Below is a small trained network, with its code and all its weights. Each question gives an input and a target symbol and asks what happens when units are switched off, that is, made to give their printed mean instead of their output.

import numpy as np


def w(rows, s, z=0):
    codes = np.array(rows[::2]) - 128.0
    scale = np.full(codes.shape[1], s)
    scale[-1] = z or s
    return codes * scale


def norm(h):
    return h / np.sqrt((h * h).mean(-1, keepdims=True) + 1e-5)


def f(y):
    return np.maximum(y, 0)


def softmax(a):
    e = np.exp(a - a.max(-1, keepdims=True))
    return e / e.sum(-1, keepdims=True)


def log_softmax(a):
    a = a - a.max(-1, keepdims=True)
    return a - np.log(np.exp(a).sum(-1, keepdims=True))


def net(x, mask):
    ids = ['ΓΠΩαδηθμξστψ'.index(c) for c in x.split()]
    T = len(ids)
    res = E[ids] + P[:T]
    u = 0
    for l in range(3):
        q, k, v = (norm(res) @ M[l].T for M in (Q, K, V))
        z = softmax(np.where(np.tri(T) > 0, q @ k.T / 2**0.5, -1e9)) @ v
        res = res + np.where(mask[u], z, O[l][:, -1]) @ O[l][:, :-1]
        u += 1
        y = f(norm(res) @ A[l][:, :-1].T + A[l][:, -1])
        res = res + np.where(mask[u : u + 4], y, B[l][:, -1]) @ B[l][:, :-1]
        u += 4
    return log_softmax(norm(res)[-1] @ U[:, :-1].T + U[:, -1])


Q, K, V, O, A, B = {}, {}, {}, {}, {}, {}
E = w([
[78,205,205,184,83,202,135,129],'Γ',
[198,114,173,166,106,29,171,138],'Π',
[54,67,178,68,114,155,213,121],'Ω',
[208,241,181,178,148,142,179,4],'α',
[145,74,192,107,107,78,180,130],'δ',
[168,204,218,139,189,170,62,150],'η',
[61,131,194,75,184,136,138,159],'θ',
[104,157,154,63,153,101,171,205],'μ',
[181,192,125,64,70,176,82,63],'ξ',
[117,136,140,68,184,50,175,118],'σ',
[151,65,129,227,135,241,64,119],'τ',
[193,138,109,169,196,118,220,95],'ψ',
],0.018)
P = w([
[142,78,188,109,135,103,167,144],'0',
[119,98,178,120,123,108,156,138],'1',
[109,117,167,116,117,111,148,139],'2',
[102,130,154,115,112,118,141,135],'3',
[100,139,140,112,114,122,131,134],'4',
[91,148,126,112,117,123,122,131],'5',
[85,156,112,105,123,124,118,121],'6',
[81,162,95,104,130,124,109,118],'7',
[74,168,78,100,135,126,104,110],'8',
[73,171,62,98,143,134,96,105],'9',
[66,176,41,92,158,133,85,97],'10',
[64,182,26,84,164,143,82,86],'11',
[61,188,7,81,173,154,84,78],'12',
],0.011)
Q[0] = w([
[173,9,5,116,37,87,147,163],'0.h0',
[67,97,164,50,154,93,160,199],'0.h0',
],0.011)
K[0] = w([
[204,56,245,145,38,100,135,123],'0.h0',
[87,79,192,49,166,132,223,172],'0.h0',
],0.011)
V[0] = w([
[165,121,101,181,72,3,178,169],'0.h0',
[207,109,77,211,67,244,180,63],'0.h0',
],0.0051)
O[0] = w([
[31,120,166,94,169,98,70,2,30],'0.h0',
[172,171,125,5,11,61,99,221,1],'0.h0',
],0.0082,0.0044)
A[0] = w([
[25,184,235,32,152,197,59,55,208],'0.n0',
[142,170,143,2,240,65,179,220,86],'0.n1',
[100,156,99,129,175,31,177,33,206],'0.n2',
[224,126,234,4,51,183,157,183,3],'0.n3',
],0.0058,0.0031)
B[0] = w([
[119,132,112,119,63,2,15,106,254],'0.n0',
[194,79,127,200,151,103,81,93,172],'0.n1',
[189,122,87,62,158,149,133,158,227],'0.n2',
[48,127,162,231,102,83,96,91,174],'0.n3',
],0.0083,0.0069)
Q[1] = w([
[198,205,146,149,107,103,164,89],'1.h0',
[130,2,158,40,118,148,149,129],'1.h0',
],0.0098)
K[1] = w([
[170,158,85,101,106,134,88,132],'1.h0',
[141,79,248,144,106,87,166,102],'1.h0',
],0.015)
V[1] = w([
[148,161,18,28,13,135,65,71],'1.h0',
[50,148,215,67,85,123,139,1],'1.h0',
],0.0041)
O[1] = w([
[94,52,236,52,150,146,197,32,1],'1.h0',
[185,170,2,140,56,132,220,131,223],'1.h0',
],0.0074,0.0026)
A[1] = w([
[120,31,135,200,182,144,169,66,79],'1.n0',
[254,93,128,111,178,128,177,206,1],'1.n1',
[132,109,123,203,194,137,116,88,212],'1.n2',
[175,48,69,107,157,83,147,119,244],'1.n3',
],0.01,0.0016)
B[1] = w([
[149,32,166,111,67,108,194,169,193],'1.n0',
[109,2,164,98,61,106,138,88,195],'1.n1',
[104,102,127,96,53,132,187,79,253],'1.n2',
[103,66,109,200,206,134,143,79,240],'1.n3',
],0.012,0.0068)
Q[2] = w([
[135,81,254,119,49,196,59,86],'2.h0',
[206,127,118,47,176,80,166,186],'2.h0',
],0.0078)
K[2] = w([
[174,154,56,62,139,173,38,113],'2.h0',
[152,122,170,211,94,1,137,141],'2.h0',
],0.009)
V[2] = w([
[2,122,136,109,125,162,247,178],'2.h0',
[236,57,78,211,111,133,205,179],'2.h0',
],0.0053)
O[2] = w([
[170,203,127,154,219,29,81,94,187],'2.h0',
[144,165,118,2,204,235,71,89,252],'2.h0',
],0.0096,0.003)
A[2] = w([
[157,137,117,103,13,176,127,201,168],'2.n0',
[89,159,254,95,121,67,159,163,58],'2.n1',
[166,246,159,125,123,143,192,128,7],'2.n2',
[242,65,101,112,124,118,49,133,120],'2.n3',
],0.0088,0.0015)
B[2] = w([
[154,138,6,101,185,134,129,145,255],'2.n0',
[101,82,160,63,205,133,149,92,184],'2.n1',
[198,77,194,110,149,127,177,124,199],'2.n2',
[97,122,109,159,126,146,155,174,192],'2.n3',
],0.013,0.0046)
U = w([
[119,149,144,157,137,54,157,209,181],'Γ',
[120,150,61,137,245,71,104,64,23],'Π',
[220,154,170,79,132,124,140,91,147],'Ω',
[146,128,44,42,40,93,128,102,14],'α',
[128,145,130,100,142,128,133,158,105],'δ',
[165,96,66,175,112,173,100,230,247],'η',
[165,151,138,230,136,246,170,96,29],'θ',
[114,136,118,209,65,154,85,94,135],'μ',
[64,2,128,138,113,148,208,141,138],'ξ',
[96,131,134,173,60,166,99,67,97],'σ',
[70,103,187,75,132,244,83,126,106],'τ',
[84,108,164,98,99,74,37,168,255],'ψ',
],0.0094,0.0038)

Each question gives the input, a string of symbols that net reads in full, and the target symbol t.
The units are the heads (2 rows each of Q, K, V and O) and the neurons (one row each of A and B). Each row of codes is followed by its name. A weight is (code - 128) times the scale printed after its matrix; where a second scale follows, it is the last column's (O, A, B and U).
mask holds one flag per unit, layer by layer, with each layer's heads first. A switched-off unit (its flag False) gives its mean, the last column of its rows in O or B, instead of its output. The means were averaged over made-up inputs and are rounded, as every weight is.
A unit's drop is (log p(t) with every unit on - log p(t) with that unit switched off) / (log p(t) with every unit on - log p(t) with every unit switched off).
The circuit of an input: a set's keep is (log p(t) with only the set's units on - log p(t) with every unit switched off) / (log p(t) with every unit on - log p(t) with every unit switched off). Starting from the 12 units with the biggest drops (on a tie, the unit counted first), units are removed one at a time, each time the one whose removal leaves the highest keep (on an exact tie, the one counted first), for as long as the keep stays at least 0.8.
circuit, biggest first: the units of the circuit, biggest drop first
unit that matters most: the unit with the biggest drop
k most important neurons: the k neurons with the biggest drops, biggest first
top k neurons in layer l: the k neurons of layer l with the biggest drops, biggest first
input ψ τ η, target ψ: unit that matters most => 0.n0
input σ Γ δ σ Π ψ ξ Γ, target ψ: top 3 neurons in layer 0 => (0.n0; 0.n2; 0.n3)
input θ θ ψ τ θ ξ σ, target ξ: 2 most important neurons => (1.n1; 1.n0)
input σ α Γ, target σ: circuit, biggest first => (0.h0; 0.n0)
input α Γ θ θ σ ψ Γ η δ Γ, target η: circuit, biggest first => (0.h0; 1.n2)
input η Γ μ α τ θ ψ δ μ, target Π: circuit, biggest first => (0.h0; 2.h0)
input Γ α η ψ α Ω τ ψ Ω Ω δ ψ σ, target ξ: circuit, biggest first => (0.n1; 0.h0; 1.h0; 1.n0)
input τ μ Π ξ ξ τ Γ Γ, target τ: circuit, biggest first => (0.n3; 0.n0; 2.h0)
input Γ ξ ξ δ Γ η ξ δ, target Π: circuit, biggest first => (0.h0; 1.n1)
input δ Γ Γ α α Γ, target α: circuit, biggest first => (2.n0; 0.h0)
input η μ δ Γ Γ Ω α θ Ω μ, target Π: top 2 neurons in layer 1 => (1.n0; 1.n3)
input Ω Γ Γ, target Ω: top 3 neurons in layer 2 => (2.n2; 2.n1; 2.n3)
input Γ σ Γ Ω Ω α Γ, target α: 3 most important neurons => (1.n3; 0.n0; 2.n0)
input Ω α η Π Π ψ η σ δ Γ ψ Ω δ, target Π: circuit, biggest first => (0.h0; 1.n0; 0.n0; 1.h0)
input Ω Γ ξ τ θ α Γ δ θ Γ, target θ: 3 most important neurons => (0.n3; 2.n2; 1.n1)
input σ Π Γ Γ σ τ Γ, target τ: circuit, biggest first => (2.h0)
input η μ Γ, target μ: circuit, biggest first => (1.h0; 0.n0)
input τ Γ η Ω α α Γ θ θ Γ α Π, target ξ: circuit, biggest first => (1.n1; 0.n0)
input α Γ Γ τ Ω ξ ξ Γ, target ξ: top 2 neurons in layer 1 => (1.n2; 1.n0)
input Π Ω Γ θ ξ ψ Π Γ η, target η: 2 most important neurons => (0.n3; 1.n3)
input θ θ ξ Γ Ω θ μ μ α Γ η, target η: unit that matters most => 0.h0
input τ η η η Γ, target η: 3 most important neurons => (0.n3; 2.n0; 1.n3)
